Below are the code and all the weights of a small trained network. Each question names an input and a class and asks about switching units off, where a switched-off unit gives its printed mean instead of its output.

import numpy as np


def w(rows, s, z=0):
    codes = np.array(rows[::2]) - 128.0
    scale = np.full(codes.shape[1], s)
    scale[-1] = z or s
    return codes * scale


def f(y):
    return y / 2 * (1 + np.tanh(0.7978845608 * (y + 0.044715 * y**3)))


def log_softmax(a):
    a = a - a.max(-1, keepdims=True)
    return a - np.log(np.exp(a).sum(-1, keepdims=True))


def net(x, mask):
    res = np.array(x, float).reshape(1, 6) / 4 @ E
    y = f(res @ A[0][:, :-1].T + A[0][:, -1])
    res = res + np.where(mask, y, B[0][:, -1]) @ B[0][:, :-1]
    return log_softmax(res[-1] @ U[:, :-1].T + U[:, -1])


A, B = {}, {}
E = w([
[129,128,127,129,127,131],'x0',
[69,249,54,123,40,116],'x1',
[131,128,131,129,127,125],'x2',
[252,88,118,150,9,41],'x3',
[255,216,238,187,82,237],'x4',
[129,129,129,131,127,129],'x5',
],0.0066)
A[0] = w([
[67,61,65,116,136,54,6],'N0',
[141,4,137,119,197,108,40],'N1',
[38,139,116,119,213,147,61],'N2',
[81,166,78,139,88,114,47],'N3',
[172,58,92,128,52,22,97],'N4',
[72,201,57,106,84,83,100],'N5',
],0.017,0.0025)
B[0] = w([
[220,225,173,149,83,169,253],'N0',
[142,3,130,167,83,86,221],'N1',
[62,194,92,83,178,138,219],'N2',
[133,56,148,153,120,124,188],'N3',
[39,191,95,82,198,150,250],'N4',
[147,17,134,149,117,91,234],'N5',
],0.017,0.015)
U = w([
[12,162,69,79,196,131,250],'0',
[130,1,128,169,113,72,42],'1',
[245,235,176,163,87,200,89],'2',
],0.0093,0.0017)

Each question gives the input, the list of numbers given to net, and the class t.
The units are the neurons (one row each of A and B). Each row of codes is followed by its name. A weight is (code - 128) times the scale printed after its matrix; where a second scale follows, it is the last column's (A, B and U).
mask holds one flag per neuron, in row order. A switched-off neuron (its flag False) gives its mean, the last column of its row in B, instead of its output. The means were averaged over made-up inputs and are rounded, as every weight is.
A unit's drop is (log p(t) with every unit on - log p(t) with that unit switched off) / (log p(t) with every unit on - log p(t) with every unit switched off).
The circuit of an input: a set's keep is (log p(t) with only the set's units on - log p(t) with every unit switched off) / (log p(t) with every unit on - log p(t) with every unit switched off). Starting from all 6 units, units are removed one at a time, each time the one whose removal leaves the highest keep (on an exact tie, the one counted first), for as long as the keep stays at least 0.8.
units of the circuit, in order: the units of the circuit, biggest drop first
most important unit: the unit with the biggest drop
top k neurons: the k neurons with the biggest drops, biggest first
drop of u: that unit's drop, to one decimal
input [4,5,-3,-3,-5,-6], class 1: top 2 neurons -> N5, N4
input [1,-7,-4,7,1,-4], class 0: top 2 neurons -> N4, N5
input [5,6,-7,4,0,-2], class 1: units of the circuit, in order -> N5
input [8,4,0,6,-2,-2], class 0: top 2 neurons -> N4, N1
input [3,-1,-2,8,6,-3], class 0: top 2 neurons -> N0, N4
input [-5,5,-7,-4,3,1], class 1: units of the circuit, in order -> N4, N0
input [0,8,-8,5,-7,-3], class 1: top 3 neurons -> N5, N3, N2
input [-3,-4,-6,4,4,1], class 0: top 4 neurons -> N0, N5, N1, N3
input [-6,7,-6,-7,-8,-1], class 2: top 2 neurons -> N0, N4
input [4,-2,-8,-4,-7,-3], class 2: top 2 neurons -> N0, N4
input [-7,5,2,3,4,4], class 1: top 2 neurons -> N0, N4
input [2,7,-6,8,3,-2], class 0: top 2 neurons -> N4, N1
input [-7,3,-4,0,-2,-8], class 1: top 2 neurons -> N4, N5
input [8,-7,-1,-5,-4,4], class 1: most important unit -> N1
input [-1,-2,2,6,-8,-6], class 2: top 2 neurons -> N0, N2
input [2,5,1,0,-8,4], class 2: top 2 neurons -> N0, N1
input [8,-3,3,1,-8,0], class 2: drop of N0 -> 2.1
input [3,7,-8,-1,7,-5], class 1: drop of N4 -> 0.3
input [1,-2,-2,6,0,-5], class 0: drop of N0 -> 0.0
input [0,-8,-5,-2,6,1], class 1: most important unit -> N0
input [-8,-8,8,4,8,-1], class 1: drop of N0 -> 3.1
